[ 1.71  0.17 -0.71 -1.09  1.02  0.65 -1.67  1.29  1.61  0.11  0.58 -1.57
  0.97 -2.26  3.83 -0.29  0.31 -0.27 -0.22  1.42 -1.94 -1.40  0.19 -0.38]
M vepaz
[-0.64  0.44 -0.43  0.72  2.04  0.90 -2.66 -0.29 -0.91  0.12  0.70  0.00
  1.03 -1.05 -2.40  0.95 -2.71  0.09 -0.39  1.64 -0.34 -0.99 -0.26  1.33]
K gazak
[ 0.22  0.94 -0.38  0.18 -0.16  0.58 -0.17  0.82  0.58 -0.01  0.15 -0.42
  0.08 -0.34  0.34 -0.18  0.63 -0.25 -1.18  0.47 -1.73 -0.97  0.16  1.34]
M gazak
[ 0.15 -0.56 -0.26 -0.33  1.59  0.75 -1.29 -0.42  0.02 -1.56 -0.01 -0.57
 -0.99 -1.97  1.29  0.09  0.39 -0.48  1.18  0.70 -2.34 -0.25  0.78  0.62]
K vepaz
[ 0.52  1.03  0.26  0.95  0.82  0.69  0.14  1.67  1.10  0.72  1.57 -1.08
  0.58  0.27  1.21  0.32  0.53 -0.11 -1.33  0.05 -2.47 -1.08  0.87  0.23]
M vepaz
[-0.18  0.79 -0.23  0.58  1.36  0.31 -0.90 -0.90  0.23 -0.39 -0.26  0.51
  1.15 -2.60  0.93  0.89  0.05  4.90 -2.10  0.11 -0.59 -0.86 -0.65  0.49]
M gazak
[ 0.69 -0.28 -0.22 -0.58  2.47  0.07 -2.74  1.11 -0.14  0.27  0.16 -0.87
 -1.03 -2.85  1.65 -0.03  0.11 -0.86  0.53  0.91 -2.52 -1.29  0.16  0.46]
M gazak
[ 0.43 -0.46 -0.85 -0.09  1.60  1.55 -1.48  1.21  1.74  0.17 -0.27 -2.17
 -1.21 -2.17  3.76 -0.30 -0.74  0.00 -0.03 -0.51 -4.22 -0.67  0.95 -0.46]
M vepaz
[ 0.54 -0.43 -0.29 -0.97  1.61  1.09 -2.54  0.98  0.84  0.58  0.09 -0.98
  0.56 -1.52  0.62  0.27  0.52 -0.44  1.38  0.83 -2.57 -1.43  0.25  0.58]
M gazak
[ 0.15  0.26  0.43 -1.25 -1.37  1.28 -0.59  0.47  0.27  0.28  0.83  0.88
  0.31 -0.95 -2.85 -0.56 -3.88 -1.02 -3.57  0.21 -2.61 -0.31 -1.26  0.49]
M gazak
[ 0.36  0.23  0.03 -1.62  2.25  0.55  0.01  1.80  0.52  0.39  0.46  1.04
  1.19 -0.15  0.34 -0.14 -0.09 -0.58 -2.32  0.77 -2.88 -0.66  0.29  0.26]
M vepaz
[ 2.09  0.87 -0.37  0.05  1.26  1.04 -2.15 -0.05  1.15 -0.23  0.74  0.48
  0.34 -4.81  2.17  0.37  1.37 -1.65 -0.80  0.89 -3.84 -3.05 -0.82  0.23]
M gazak
[ 0.13  0.76 -0.17  0.15 -1.14  0.56 -0.51  0.27  1.76  0.63 -0.01 -0.12
  1.39 -1.07 -0.31 -0.42  0.04 -1.00 -3.08 -0.81 -0.89 -0.23 -1.32 -0.10]
M gazak
[ 0.00  1.40  1.51  2.73  0.21 -0.06  1.54 -0.08  0.33  0.06  0.48 -1.91
 -0.86  0.91  0.68  0.83  0.61 -0.54  2.08  0.86 -1.34 -0.27  2.82  1.72]
S gazak
[ 2.50 -1.91 -0.67 -1.29  1.97  0.53 -2.68  0.96  0.78  0.30  0.06 -0.30
 -0.27 -1.81  0.98  0.60  0.27 -0.45  0.09  0.74 -3.23 -1.67 -0.07  0.37]
M gazak
[ 0.97  0.97  0.12  1.17 -0.84  0.38  1.04 -0.35 -0.14  0.94  1.36 -1.76
 -0.47 -1.88  0.26  0.69  1.11 -0.04  1.66 -0.62 -1.26 -0.61  0.57  0.50]
S vepaz
[-0.34  0.28  0.02 -0.12  3.09 -0.27 -1.46  1.06  1.87 -0.63  0.19 -0.40
  0.95 -0.30  2.50  0.47  0.75  0.38 -0.08  0.98 -1.16 -1.80  1.05  1.25]
M vepaz
[ 0.21  0.66 -0.27  0.81  0.96  0.02 -0.22 -0.48 -0.35  0.29 -0.48 -1.00
 -0.40 -1.51  0.76  0.27  1.20 -1.34  1.62  0.00 -1.28  0.67  0.93  0.94]
S vepaz
[ 0.70  0.80 -0.32  0.19  0.55  0.73 -0.36  0.43 -0.21  1.28  0.19 -1.70
 -0.65 -1.51  0.13  0.40  1.49 -0.18 -0.34  0.26 -2.05 -0.68  0.93  0.73]
K gazak
[ 0.78 -0.62  0.25 -0.55  1.93  0.37 -2.65  0.94  0.88 -0.60 -0.08 -0.76
 -0.11 -3.00  2.23 -0.03  0.57 -0.70  0.96  1.07 -2.98 -1.61  0.04 -0.31]
M gazak
[-1.60 -0.65 -0.38  0.98  4.45  0.66 -4.48  2.09  1.51  0.31 -0.53  2.00
  1.67  1.60 -0.16  0.81 -0.58 -0.82 -3.67  0.79 -2.00 -0.49  0.70  0.46]
M gazak
[ 0.06 -0.36  0.27  0.89  2.03 -1.84 -0.53 -1.45 -0.62 -0.27 -0.10 -0.32
 -0.82 -1.13  0.14  0.56  0.35  0.30  1.47  0.67 -1.88  0.23  1.29 -0.19]
K vepaz
[ 1.06  0.91 -0.07  0.61  1.18  0.27 -1.61  0.12  0.03  0.16 -0.24 -1.32
 -0.57 -1.09  2.03 -0.06  0.22  0.68  2.30 -0.01 -1.03 -0.16  2.32  0.54]
S vepaz
[ 1.00  0.29 -0.25  0.41  0.35  0.69 -1.96 -0.73 -0.85  0.72  0.07 -2.23
 -0.73 -1.66 -1.11  0.55  0.59  0.08  1.36  0.29 -2.63 -0.89 -0.32  0.95]
S vepaz
[ 1.42  0.87 -0.10  0.70 -0.62  0.96  1.07  0.12  0.23  0.61  1.11 -0.81
 -0.35 -2.47 -0.27  0.21  0.56  0.14 -0.04 -0.16 -1.59 -0.82  0.90 -0.46]
M gazak
[ 0.10  1.18  0.32 -0.23  0.33  0.14 -0.24  1.61  2.13  0.79  1.04 -0.45
  1.65 -1.19  1.27 -0.28  0.82 -1.19 -3.31  0.31 -1.40 -2.17 -0.72  0.28]
M gazak
[ 0.38  1.03  0.08  0.14  0.72  0.99 -0.85  0.52  0.96  0.32  0.34 -1.04
  0.21  0.44 -0.61  1.20  0.29 -0.62 -1.97  0.08 -1.41 -1.81  0.13  0.49]
K vepaz
[ 0.88  0.80 -0.23  0.00  1.69 -0.26 -2.04  1.98  0.23  0.32  0.14 -0.58
 -0.33  0.29  1.87  0.58 -0.30  0.77  0.06 -0.26 -2.43 -1.01  0.30  0.25]
M vepaz
[ 0.20 -0.75 -1.65 -0.31  2.57  0.05 -1.93  0.12  1.58 -0.98  0.30 -0.95
  1.47 -4.02  3.31  0.89  1.38 -1.31 -0.07  0.86  0.70 -2.93 -0.86 -0.37]
M gazak
[ 1.38  0.27 -0.69  1.27 -0.37 -0.23  1.59  0.45  1.41 -0.27  0.38 -3.17
 -0.02 -0.61  3.65  0.38  0.55  0.39  1.79  0.10  0.65 -0.98 -0.25 -0.34]
M vepaz
[ 1.14 -0.38 -0.87 -3.22  0.43  0.93 -1.53  1.84  1.38 -1.38  0.04 -0.46
  0.54 -2.77  1.93 -0.14  1.54 -0.64 -1.28  1.09 -1.40 -0.06 -0.22  0.03]
M gazak
[-0.20  1.26  0.38  0.85 -0.35  0.53  0.50 -1.39  0.86  0.03  0.92 -0.35
  0.94 -1.13 -1.44  0.61  0.88 -1.17 -3.01  0.05  0.96 -0.66 -1.24  0.56]
M gazak
[-0.05  0.09 -0.59  0.45  1.24  0.31  0.60  0.19  0.74 -0.05  0.85 -1.44
 -1.38 -1.95  2.14  1.23  0.26 -0.03  0.84  0.63 -1.14 -1.10  0.76  0.13]
M gazak
[-0.02  0.31  0.25  0.95  0.48  0.20  0.35  1.35  0.70  0.26  0.60 -1.37
  0.71 -2.64 -0.32  0.96 -0.15 -1.17 -1.13  0.58  1.46 -1.51 -1.37  0.60]
K gazak
[ 1.01  0.44  0.20 -0.06 -0.59  0.66 -0.58 -2.82  0.12  0.19  0.30 -0.54
  0.21 -3.44 -1.56  0.69  1.28 -1.59 -1.11  0.15 -1.45 -0.84 -1.77  1.70]
M gazak
[ 1.20  0.52  0.52 -0.26 -1.41  0.34  0.22  0.56 -0.49  1.12  0.66  0.04
  0.01 -2.48 -2.77 -1.13  0.91 -2.35 -2.87  0.22 -0.39 -1.03 -3.32  0.54]
M gazak
[ 3.11  1.61  0.33  0.60 -0.19  0.45 -1.63  0.92  0.66  0.92  0.79 -0.22
  0.21 -1.01 -0.09 -0.37  1.05 -1.12 -3.24  0.69 -3.20 -1.02 -1.19  0.84]
M gazak
[ 0.65 -0.02  0.29 -1.07  0.79  1.12 -2.25 -0.52  0.55  0.37  0.48  0.37
  0.45 -3.46  0.34 -0.19  6.23 -1.26 -2.31  0.36 -2.16 -1.11 -2.32  0.66]
M vepaz
[ 1.10 -0.29 -0.12  0.14  2.68  0.83 -2.52 -1.56 -0.18 -0.60  0.30 -2.26
 -1.17 -4.59  1.68  1.84  1.60  0.10  3.45  0.47 -2.04 -1.30  0.44  1.07]
S gazak
[ 0.54  1.53  1.11  2.23 -2.71  0.79  2.01 -1.96 -0.34  0.72  0.58 -2.45
 -0.41 -0.03 -2.48  0.79  0.96 -0.41 -0.85 -1.05 -1.18  0.02 -0.59  1.44]
K gazak
[ 1.61 -1.10 -0.47 -1.34  1.38  0.55 -1.41 -0.22  0.60 -0.52 -0.17 -0.66
 -0.04 -3.45  4.92 -0.44  1.52 -1.33  0.65  0.47 -1.38 -0.97 -0.38 -0.25]
M vepaz
[ 1.21  0.96  0.16  0.41 -0.36  1.32 -0.89 -0.32 -0.06  0.92  0.83 -1.27
 -0.20 -2.98 -1.40  0.34  0.54 -2.01 -1.22  0.57 -2.95 -1.20 -1.69  1.54]
M gazak
[ 1.39 -0.46 -0.35  0.46  1.51  0.82 -1.14 -1.19 -0.29 -0.19  0.18 -0.88
 -0.47 -3.50  0.94  1.13  1.00  0.03  1.72  0.08 -0.87 -0.83  0.66  1.09]
S gazak
[ 0.17 -0.31  0.62 -0.09  2.97 -0.08 -1.89 -0.50  0.36 -0.42 -0.17 -0.65
  0.20 -0.81  2.04  0.95  0.33 -0.21  1.03  0.42 -0.57 -1.39  1.16  0.93]
M vepaz
[-0.17 -1.91 -1.54 -0.51  2.11  0.27 -1.02  0.45  0.70 -0.74  0.71 -0.66
  1.69 -1.85  2.25  1.53 -0.24 -0.55  0.41  0.62 -0.57 -0.68  0.06 -0.63]
M gazak
[ 1.17 -0.45 -0.52  0.60  2.38  0.96 -2.15  0.16  0.02  0.66  0.88 -0.70
 -0.54 -2.14  1.00  0.09  0.92  0.39  1.41  0.52 -2.68 -1.09  1.07  1.08]
M vepaz
[ 0.38  0.58 -1.03  0.00  1.45  0.46 -0.16  3.76  2.72  0.06  0.45 -0.27
  1.46 -0.89  3.53 -0.78 -0.19  0.36 -1.39 -0.29 -0.74 -0.96  0.75 -0.08]
M gazak
[-1.18 -1.11 -0.18  0.65  4.66 -0.52 -4.35 -2.97 -1.34 -1.35 -0.12 -0.64
 -0.68 -3.51 -0.28  2.28  1.23  0.47  5.01  1.40  0.32 -0.76  1.89  2.74]
K gazak
[ 0.32 -0.13  0.13 -1.51  0.38  0.66 -1.83 -0.17  0.72  0.37  0.58  0.62
  0.78 -2.86 -0.75  0.18  0.25 -1.67 -4.07  0.56 -1.11 -0.59 -2.15  0.44]
M gazak
[-2.20 -0.95  0.28 -0.77  3.37  0.64 -3.59  0.52  0.04 -0.37  1.17  0.62
  1.14 -1.24  0.36  1.33 -0.23 -0.53 -1.23  1.54 -2.13 -1.38  0.20  1.21]
K gazak
[-0.43  0.18  0.43  0.41  1.59  0.74 -0.51  1.27  1.55 -1.77  0.35 -0.94
  0.81 -0.95  2.98 -0.28 -0.06 -0.20 -0.22  0.37 -2.00 -1.10  1.41  0.49]
M vepaz
[ 0.56  0.96 -1.01  0.35  1.61  0.47 -1.75  2.70  1.19  0.16  1.52 -1.07
  1.02 -1.39  3.45  0.22  0.40 -0.19 -0.71  0.48 -2.19 -1.25  2.14  0.43]
M vepaz
[ 1.29  0.73 -1.31  0.48  0.67  0.41 -1.18  0.80  1.62  0.56  0.29 -1.06
 -0.15 -0.86  0.79  1.07  0.61 -0.21 -0.14  0.49 -2.39 -0.08 -0.08  1.55]
M gazak
[ 0.90  0.01 -0.26 -0.43  1.64  0.91 -1.17  0.11  2.20 -1.03  0.48 -1.09
  1.59 -2.91  1.55  0.80  0.96 -1.45 -2.90  0.16 -0.18 -2.40 -1.35  0.05]
M gazak
[ 1.17 -0.36 -0.60 -1.81  0.91  2.96 -2.44  0.69 -0.17  0.72  0.57 -0.35
 -0.61 -3.00  0.78 -0.18  0.19 -0.73 -1.17  0.79 -5.12 -0.82 -1.07  0.90]
M vepaz
[ 0.49  0.02  0.02 -0.67  1.12  0.68 -1.79  1.12  1.47  0.01  1.00 -0.06
  1.40 -1.95  1.83 -0.44 -0.19 -1.59 -1.28  0.56 -1.52 -1.34 -0.91  0.04]
M gazak

[ 0.68  3.33  2.07  1.06 -1.63  1.16 -2.10  0.03  0.93 -3.14 -0.18  1.08
 -4.77  1.82 -1.99  1.82  0.34 -4.69 -0.28  2.06  0.96  1.70  0.19 -0.43]
gogi nekip
[-0.22  4.43  3.07  0.96 -0.74 -0.33 -4.53  0.68  1.21 -3.12  2.07  3.38
 -5.22 -2.07 -2.73 -1.72  1.83 -5.65 -0.78  0.76 -0.33 -0.48  0.19  3.48]
zafan nekip
[ 0.28  0.93  1.03  2.39  0.07  0.26 -2.16  0.34 -0.01  0.19  1.13  3.49
 -1.15  0.32 -1.41  0.04 -0.56  0.68 -1.93  1.49 -0.47  3.01  1.52  3.42]
gogi dab
[-0.55 -1.10 -1.57  1.81  1.44  1.03  1.79 -0.36  1.05  1.92 -1.22 -0.96
  3.78 -0.62 -1.26  0.89  0.22 -0.76 -0.51  3.46 -2.47  2.30 -1.97 -3.23]
zafan dab
[ 0.49  3.07  3.01  1.19 -1.00  2.15 -2.84 -1.77  1.84 -1.76  1.10  2.45
 -4.18  0.64 -2.62  0.04 -2.21 -4.79 -1.34  2.18  0.07  1.85 -1.69  1.52]
zafan nekip
[-0.09  2.72  0.60  1.03 -3.00  0.43 -2.60  0.77  0.73 -2.71  0.84  1.53
 -3.44 -0.54 -3.27  0.65  0.93 -3.97 -0.39  1.42  1.97  1.98 -1.12  3.82]
Runon nekip
[-0.69  2.39  1.82  0.64 -2.38  0.98 -4.47 -0.76  0.92 -2.16  1.12  6.11
 -1.90  1.46 -0.15 -0.61 -0.76 -5.33 -1.41  1.51  0.48  1.68  0.39  2.04]
gogi nekip
[-0.38  3.78 -0.93  1.85 -2.47  1.89 -2.78  1.64  0.24 -2.35  1.76  0.74
 -1.60 -1.63 -2.78 -0.69  0.95 -4.35 -0.57  2.75  0.61  1.16 -0.35  1.79]
zafan dab
[-2.73  3.91  0.62  0.18 -1.55  0.36 -3.09 -0.09 -0.13 -2.11  5.59  1.01
 -0.15  0.21 -1.55  2.08 -0.15 -3.90  0.17  4.14 -0.06  2.71  1.53  2.35]
gogi dab
[-0.68  2.43  3.36  3.28 -2.10 -0.92 -3.19  1.87 -1.09 -0.10  0.57  3.00
 -1.59 -0.09 -2.54 -0.04  1.57 -5.51 -4.24  1.94 -0.27 -0.11  0.48  3.80]
zafan nekip
[ 0.88  4.12  1.11  0.34 -0.46  0.45 -3.06  0.22  0.30 -2.81  0.58  3.39
 -3.68  0.60 -1.34  0.47  1.56 -2.87  0.76  2.63  0.51  3.92  0.69 -1.05]
gogi nekip
[ 0.05  1.94  2.00  0.97 -1.35  1.92 -2.82  3.02  1.50  0.23  1.00  1.68
 -1.61  0.53 -5.54 -1.29  0.36 -4.40 -1.36  3.39  0.10 -1.94 -0.64  1.93]
zafan dab
[ 0.30  2.06  1.31  0.37 -1.26  2.17 -2.01  0.98 -0.02  0.57  3.40  1.63
  2.30  1.28 -3.91 -0.38 -0.33 -1.88 -0.74  1.18 -0.13  2.47 -1.87 -3.59]
zafan nekip
[ 0.01  5.25  2.36  1.61 -1.10  0.44 -3.08  0.32  0.57 -1.24  1.99  3.37
 -4.84  0.80 -2.50 -2.58  0.59 -2.84 -0.07  1.43 -0.08  1.13 -1.42  5.34]
Runon nekip
[-1.10  1.57  3.97  1.24 -0.22  0.49  0.47  0.74  0.82  0.39  2.10  1.81
 -3.08  2.59 -3.41 -0.30  0.49 -1.74  0.74  2.15  3.14 -0.50 -1.28  2.84]
zafan nekip
[ 0.59  1.18  1.82  0.23 -4.30  2.11  2.78 -1.73  1.84 -2.47 -0.59  0.67
 -2.85  2.11 -3.89 -0.68  1.66 -2.77  0.55  3.02  0.85 -0.10 -3.82 -1.24]
Runon dab
[-0.88  2.84  2.32 -1.11 -3.35  1.49  0.10 -4.80  1.21 -2.67 -1.98  1.56
 -3.18  2.16 -0.06  0.80  0.43 -3.46 -0.15  1.08  3.38  0.84 -1.20  0.40]
gogi nekip
[ 1.61  1.85  1.09 -0.55 -1.43  0.77 -2.00 -1.20  2.34 -3.47 -0.65  1.06
 -0.91  0.60 -1.65  1.15  1.02  0.15  1.07  2.38 -0.25  3.63 -0.38 -1.05]
Runon nekip
